Below is a small trained network, with its code and all its weights. Each question gives an input and a class and asks what happens when units are switched off, that is, made to give their printed mean instead of their output.

import numpy as np


def w(rows, s, z=0):
    codes = np.array(rows[::2]) - 128.0
    scale = np.full(codes.shape[1], s)
    scale[-1] = z or s
    return codes * scale


def f(y):
    return y / 2 * (1 + np.tanh(0.7978845608 * (y + 0.044715 * y**3)))


def log_softmax(a):
    a = a - a.max(-1, keepdims=True)
    return a - np.log(np.exp(a).sum(-1, keepdims=True))


def net(x, mask):
    res = np.array(x, float).reshape(1, 7) / 4 @ E
    y = f(res @ A[0][:, :-1].T + A[0][:, -1])
    res = res + np.where(mask, y, B[0][:, -1]) @ B[0][:, :-1]
    return log_softmax(res[-1] @ U[:, :-1].T + U[:, -1])


A, B = {}, {}
E = w([
[126,121,133],'x0',
[128,125,131],'x1',
[128,129,127],'x2',
[65,102,197],'x3',
[184,140,179],'x4',
[137,7,102],'x5',
[128,125,130],'x6',
],0.013)
A[0] = w([
[172,199,190,108],'N0',
[171,91,90,91],'N1',
[151,145,142,54],'N2',
[10,120,187,206],'N3',
[154,131,125,94],'N4',
[107,41,123,126],'N5',
[208,93,226,226],'N6',
[132,251,151,254],'N7',
[132,211,120,218],'N8',
[74,107,100,150],'N9',
[205,186,170,149],'N10',
[143,61,125,233],'N11',
[242,123,146,178],'N12',
[167,158,57,241],'N13',
],0.014,0.0062)
B[0] = w([
[135,126,174,188],'N0',
[189,97,107,157],'N1',
[209,96,165,127],'N2',
[134,253,163,234],'N3',
[178,56,116,129],'N4',
[149,148,56,194],'N5',
[61,90,184,218],'N6',
[105,123,164,249],'N7',
[100,105,166,205],'N8',
[195,219,21,159],'N9',
[114,109,198,190],'N10',
[84,117,2,201],'N11',
[127,65,152,195],'N12',
[80,34,61,199],'N13',
],0.0098,0.015)
U = w([
[5,118,98,253],'0',
[167,122,67,116],'1',
[159,80,161,175],'2',
[161,58,117,46],'3',
[117,201,128,73],'4',
[118,181,71,71],'5',
[124,146,166,69],'6',
],0.017,0.0043)

Each question gives the input, the list of numbers given to net, and the class t.
The units are the neurons (one row each of A and B). Each row of codes is followed by its name. A weight is (code - 128) times the scale printed after its matrix; where a second scale follows, it is the last column's (A, B and U).
mask holds one flag per neuron, in row order. A switched-off neuron (its flag False) gives its mean, the last column of its row in B, instead of its output. The means were averaged over made-up inputs and are rounded, as every weight is.
A unit's drop is (log p(t) with every unit on - log p(t) with that unit switched off) / (log p(t) with every unit on - log p(t) with every unit switched off).
The circuit of an input: a set's keep is (log p(t) with only the set's units on - log p(t) with every unit switched off) / (log p(t) with every unit on - log p(t) with every unit switched off). Starting from the 12 units with the biggest drops (on a tie, the unit counted first), units are removed one at a time, each time the one whose removal leaves the highest keep (on an exact tie, the one counted first), for as long as the keep stays at least 0.8.
units of the circuit, in order: the units of the circuit, biggest drop first
k most important neurons: the k neurons with the biggest drops, biggest first
drop when u is switched off: that unit's drop, to one decimal
input [6,8,-2,7,0,-5,-4], class 4: units of the circuit, in order	N3
input [-1,-2,-7,-2,1,-2,4], class 2: units of the circuit, in order	N11, N3
input [-6,7,-6,2,-1,-3,7], class 4: units of the circuit, in order	N13, N6
input [-8,1,6,0,3,-4,0], class 2: units of the circuit, in order	N3, N11
input [7,-7,5,-8,-7,1,2], class 1: units of the circuit, in order	N6, N1
input [-7,3,5,6,3,-2,-2], class 6: units of the circuit, in order	N11, N13
input [1,-1,0,7,4,0,-2], class 6: 3 most important neurons	N13, N3, N11
input [-1,-3,-8,4,0,-4,-8], class 4: units of the circuit, in order	N3, N13
input [-4,0,-4,2,7,7,-8], class 0: 2 most important neurons	N6, N11
input [-1,2,-5,-1,-1,2,-1], class 1: 3 most important neurons	N6, N7, N8
input [-6,-6,-1,-6,1,4,7], class 3: 4 most important neurons	N3, N12, N9, N13
input [-4,4,8,-8,-2,5,-5], class 1: drop when N11 is switched off	0.3
input [-3,5,-7,-7,8,0,7], class 2: drop when N13 is switched off	-0.1
input [-6,3,-2,-7,-2,-7,1], class 0: units of the circuit, in order	N13
input [2,4,0,7,-1,-5,-1], class 4: drop when N3 is switched off	0.2
